Here is a tiny trained network, its code and every weight. The questions are about switching its units off for an input and a target symbol, where a switched-off unit gives its printed mean instead of its output.

import numpy as np


def w(rows, s, z=0):
    codes = np.array(rows[::2]) - 128.0
    scale = np.full(codes.shape[1], s)
    scale[-1] = z or s
    return codes * scale


def norm(h):
    return h / np.sqrt((h * h).mean(-1, keepdims=True) + 1e-5)


def f(y):
    return y / 2 * (1 + np.tanh(0.7978845608 * (y + 0.044715 * y**3)))


def softmax(a):
    e = np.exp(a - a.max(-1, keepdims=True))
    return e / e.sum(-1, keepdims=True)


def log_softmax(a):
    a = a - a.max(-1, keepdims=True)
    return a - np.log(np.exp(a).sum(-1, keepdims=True))


def net(x, mask):
    ids = ['αβηθλξτφ'.index(c) for c in x.split()]
    T = len(ids)
    res = E[ids] + P[:T]
    r = norm(res)
    for j in range(3):
        rows = slice(2 * j, 2 * j + 2)
        q, k, v = (r @ M[0][rows].T for M in (Q, K, V))
        z = softmax(np.where(np.tri(T) > 0, q @ k.T / 2**0.5, -1e9)) @ v
        o = O[0][rows]
        res = res + np.where(mask[j], z, o[:, -1]) @ o[:, :-1]
    y = f(norm(res) @ A[0][:, :-1].T + A[0][:, -1])
    res = res + np.where(mask[3:19], y, B[0][:, -1]) @ B[0][:, :-1]
    return log_softmax(norm(res)[-1] @ U[:, :-1].T + U[:, -1])


Q, K, V, O, A, B = {}, {}, {}, {}, {}, {}
E = w([
[159,125,145],'α',
[141,73,166],'β',
[149,202,108],'η',
[2,150,111],'θ',
[179,83,127],'λ',
[165,95,115],'ξ',
[149,203,108],'τ',
[166,94,141],'φ',
],0.02)
P = w([
[121,124,226],'0',
[167,187,198],'1',
[253,43,157],'2',
[236,75,117],'3',
[111,92,172],'4',
[202,88,24],'5',
[220,92,14],'6',
[116,92,75],'7',
[147,188,58],'8',
[111,105,48],'9',
[94,125,57],'10',
[98,154,96],'11',
[122,114,21],'12',
[125,107,2],'13',
],0.0071)
Q[0] = w([
[50,97,102],'H1',
[161,50,101],'H1',
[241,115,121],'H2',
[161,191,66],'H2',
[254,136,153],'H3',
[188,184,73],'H3',
],0.013)
K[0] = w([
[103,251,161],'H1',
[63,135,127],'H1',
[156,62,96],'H2',
[225,108,194],'H2',
[65,150,125],'H3',
[81,126,56],'H3',
],0.012)
V[0] = w([
[173,47,230],'H1',
[49,159,114],'H1',
[110,84,15],'H2',
[187,79,159],'H2',
[17,153,167],'H3',
[10,82,136],'H3',
],0.011)
O[0] = w([
[113,128,223,241],'H1',
[120,175,88,55],'H1',
[105,161,102,113],'H2',
[199,109,178,255],'H2',
[80,199,113,116],'H3',
[156,255,111,109],'H3',
],0.0078,0.0061)
A[0] = w([
[174,198,129,156],'N1',
[176,131,95,112],'N2',
[97,180,58,209],'N3',
[85,116,215,92],'N4',
[194,108,165,137],'N5',
[137,124,107,84],'N6',
[76,174,130,109],'N7',
[40,91,153,252],'N8',
[100,172,138,173],'N9',
[111,86,101,146],'N10',
[122,175,93,83],'N11',
[143,145,172,218],'N12',
[117,148,159,59],'N13',
[88,8,162,200],'N14',
[99,148,82,200],'N15',
[69,148,137,241],'N16',
],0.015,0.004)
B[0] = w([
[180,119,40,185],'N1',
[89,167,122,146],'N2',
[169,24,224,164],'N3',
[103,197,77,159],'N4',
[26,120,115,203],'N5',
[176,166,177,123],'N6',
[75,36,159,131],'N7',
[155,117,5,172],'N8',
[166,58,90,139],'N9',
[204,253,104,147],'N10',
[111,28,170,138],'N11',
[148,99,44,179],'N12',
[166,72,172,124],'N13',
[203,129,91,252],'N14',
[221,67,179,143],'N15',
[113,61,67,141],'N16',
],0.0065,0.011)
U = w([
[197,79,253,227],'α',
[191,37,128,184],'β',
[72,128,121,223],'η',
[142,170,76,128],'θ',
[85,151,196,67],'λ',
[123,153,114,95],'ξ',
[150,155,114,62],'τ',
[119,143,161,4],'φ',
],0.013,0.0041)

Each question gives the input, a string of symbols that net reads in full, and the target symbol t.
The units are the heads (2 rows each of Q, K, V and O) and the neurons (one row each of A and B). Each row of codes is followed by its name. A weight is (code - 128) times the scale printed after its matrix; where a second scale follows, it is the last column's (O, A, B and U).
mask holds one flag per unit, heads first, then neurons. A switched-off unit (its flag False) gives its mean, the last column of its rows in O or B, instead of its output. The means were averaged over made-up inputs and are rounded, as every weight is.
A unit's drop is (log p(t) with every unit on - log p(t) with that unit switched off) / (log p(t) with every unit on - log p(t) with every unit switched off).
The circuit of an input: a set's keep is (log p(t) with only the set's units on - log p(t) with every unit switched off) / (log p(t) with every unit on - log p(t) with every unit switched off). Starting from the 12 units with the biggest drops (on a tie, the unit counted first), units are removed one at a time, each time the one whose removal leaves the highest keep (on an exact tie, the one counted first), for as long as the keep stays at least 0.8.
units of the circuit, in order: the units of the circuit, biggest drop first
k most important neurons: the k neurons with the biggest drops, biggest first
which heads matter: for each layer, one digit per head in row order, 1 if its drop is at least 0.15 and else 0, layers parted by /
drop when u is switched off: that unit's drop, to one decimal
input θ η η α η α φ η β, target θ: units of the circuit, in order -> (H2, N3, H1)
input φ ξ ξ φ β τ φ β α τ, target β: which heads matter -> 001
input φ λ η λ β τ λ β α η α τ, target β: units of the circuit, in order -> (H3)
input β λ η, target α: which heads matter -> 100
input φ ξ τ θ β β β φ φ τ α φ φ, target θ: which heads matter -> 001
input β β φ τ, target α: 2 most important neurons -> (N1, N8)
input λ β η ξ η λ β β τ η η η, target β: 2 most important neurons -> (N12, N10)
input β φ β β λ ξ, target α: units of the circuit, in order -> (H1, N1)
input φ τ α θ β λ η θ, target β: units of the circuit, in order -> (H1, N15, N3)
input θ λ β τ φ β, target θ: which heads matter -> 101
input φ β β φ α φ φ η, target α: which heads matter -> 111
input α β η τ φ β ξ λ η β β α φ η, target β: 2 most important neurons -> (N5, N3)
input β ξ α λ β φ τ, target α: 2 most important neurons -> (N8, N1)
input λ φ β θ λ φ λ, target θ: units of the circuit, in order -> (H3)
input ξ θ φ β β θ, target β: 2 most important neurons -> (N3, N15)
input λ λ φ θ φ α, target θ: drop when N10 is switched off -> 0.0
input φ β β ξ φ ξ θ η φ φ α, target θ: drop when H3 is switched off -> 1.0
input φ ξ β θ ξ β τ φ α φ ξ, target θ: drop when N9 is switched off -> 0.1
